Below are the code and all the weights of a small trained network. Each question names an input and a class and asks about switching units off, where a switched-off unit gives its printed mean instead of its output.

import numpy as np


def w(rows, s, z=0):
    codes = np.array(rows[::2]) - 128.0
    scale = np.full(codes.shape[1], s)
    scale[-1] = z or s
    return codes * scale


def f(y):
    return np.maximum(y, 0)


def log_softmax(a):
    a = a - a.max(-1, keepdims=True)
    return a - np.log(np.exp(a).sum(-1, keepdims=True))


def net(x, mask):
    res = np.array(x, float).reshape(1, 5) / 4 @ E
    y = f(res @ A[0][:, :-1].T + A[0][:, -1])
    res = res + np.where(mask, y, B[0][:, -1]) @ B[0][:, :-1]
    return log_softmax(res[-1] @ U[:, :-1].T + U[:, -1])


A, B = {}, {}
E = w([
[136,252,223,183,198],'x0',
[105,215,122,71,204],'x1',
[166,35,98,108,236],'x2',
[253,105,186,132,57],'x3',
[97,193,108,213,100],'x4',
],0.0045)
A[0] = w([
[173,86,118,124,99,172],'n1',
[139,32,136,130,134,155],'n2',
[75,160,102,144,78,140],'n3',
[175,93,111,128,89,138],'n4',
[147,100,96,178,79,213],'n5',
[135,139,101,139,232,130],'n6',
[127,125,120,132,167,136],'n7',
[140,130,156,86,254,174],'n8',
[140,136,120,114,191,173],'n9',
[70,114,106,57,77,212],'n10',
[90,165,129,180,170,112],'n11',
[242,184,181,122,41,164],'n12',
[71,154,112,110,102,185],'n13',
[174,88,114,130,84,138],'n14',
[147,90,116,144,88,163],'n15',
[123,31,126,130,139,112],'n16',
[112,200,237,185,85,134],'n17',
[159,30,145,97,107,255],'n18',
],0.013,0.0029)
B[0] = w([
[169,121,91,131,109,193],'n1',
[210,111,139,88,113,208],'n2',
[132,113,72,112,104,186],'n3',
[163,138,81,147,116,185],'n4',
[131,135,53,123,115,200],'n5',
[131,139,131,160,240,189],'n6',
[134,131,124,135,170,152],'n7',
[92,81,152,126,238,219],'n8',
[118,114,137,134,189,176],'n9',
[99,129,55,78,94,192],'n10',
[125,115,92,201,112,185],'n11',
[136,236,128,2,179,252],'n12',
[99,85,90,99,97,178],'n13',
[163,142,81,153,108,190],'n14',
[145,150,74,127,126,183],'n15',
[216,136,151,103,123,198],'n16',
[211,206,174,189,69,254],'n17',
[217,51,120,82,93,244],'n18',
],0.029,0.0075)
U = w([
[18,83,58,109,78,143],'0',
[174,80,177,63,186,108],'1',
[234,160,52,105,48,204],'2',
[160,137,136,254,30,1],'3',
[93,58,144,77,122,68],'4',
[48,104,155,219,212,143],'5',
[137,213,245,120,153,114],'6',
],0.0051,0.0013)

Each question gives the input, the list of numbers given to net, and the class t.
The units are the neurons (one row each of A and B). Each row of codes is followed by its name. A weight is (code - 128) times the scale printed after its matrix; where a second scale follows, it is the last column's (A, B and U).
mask holds one flag per neuron, in row order. A switched-off neuron (its flag False) gives its mean, the last column of its row in B, instead of its output. The means were averaged over made-up inputs and are rounded, as every weight is.
A unit's drop is (log p(t) with every unit on - log p(t) with that unit switched off) / (log p(t) with every unit on - log p(t) with every unit switched off).
The circuit of an input: a set's keep is (log p(t) with only the set's units on - log p(t) with every unit switched off) / (log p(t) with every unit on - log p(t) with every unit switched off). Starting from the 12 units with the biggest drops (on a tie, the unit counted first), units are removed one at a time, each time the one whose removal leaves the highest keep (on an exact tie, the one counted first), for as long as the keep stays at least 0.8.
circuit, biggest first: the units of the circuit, biggest drop first
most important unit: the unit with the biggest drop
top k neurons: the k neurons with the biggest drops, biggest first
drop when u is switched off: that unit's drop, to one decimal
input [-8,4,5,-3,-4], class 1: circuit, biggest first : [n8, n17]
input [8,1,6,4,-5], class 5: most important unit : n8
input [7,-2,-5,7,6], class 6: circuit, biggest first : [n12, n18]
input [4,1,-4,-6,-1], class 3: top 3 neurons : [n12, n17, n11]
input [6,-4,8,6,0], class 1: top 2 neurons : [n8, n17]
input [7,8,4,8,-8], class 1: top 2 neurons : [n8, n12]
input [5,0,-5,6,1], class 6: top 2 neurons : [n12, n18]
input [2,2,-4,5,-3], class 6: top 2 neurons : [n12, n18]
input [-5,2,-5,-2,7], class 0: drop when n16 is switched off : 0.1
input [8,1,-2,6,4], class 6: drop when n12 is switched off : 0.2
input [8,-7,-6,-8,-4], class 3: drop when n12 is switched off : 0.1
input [0,6,4,-3,-8], class 1: drop when n6 is switched off : -0.1
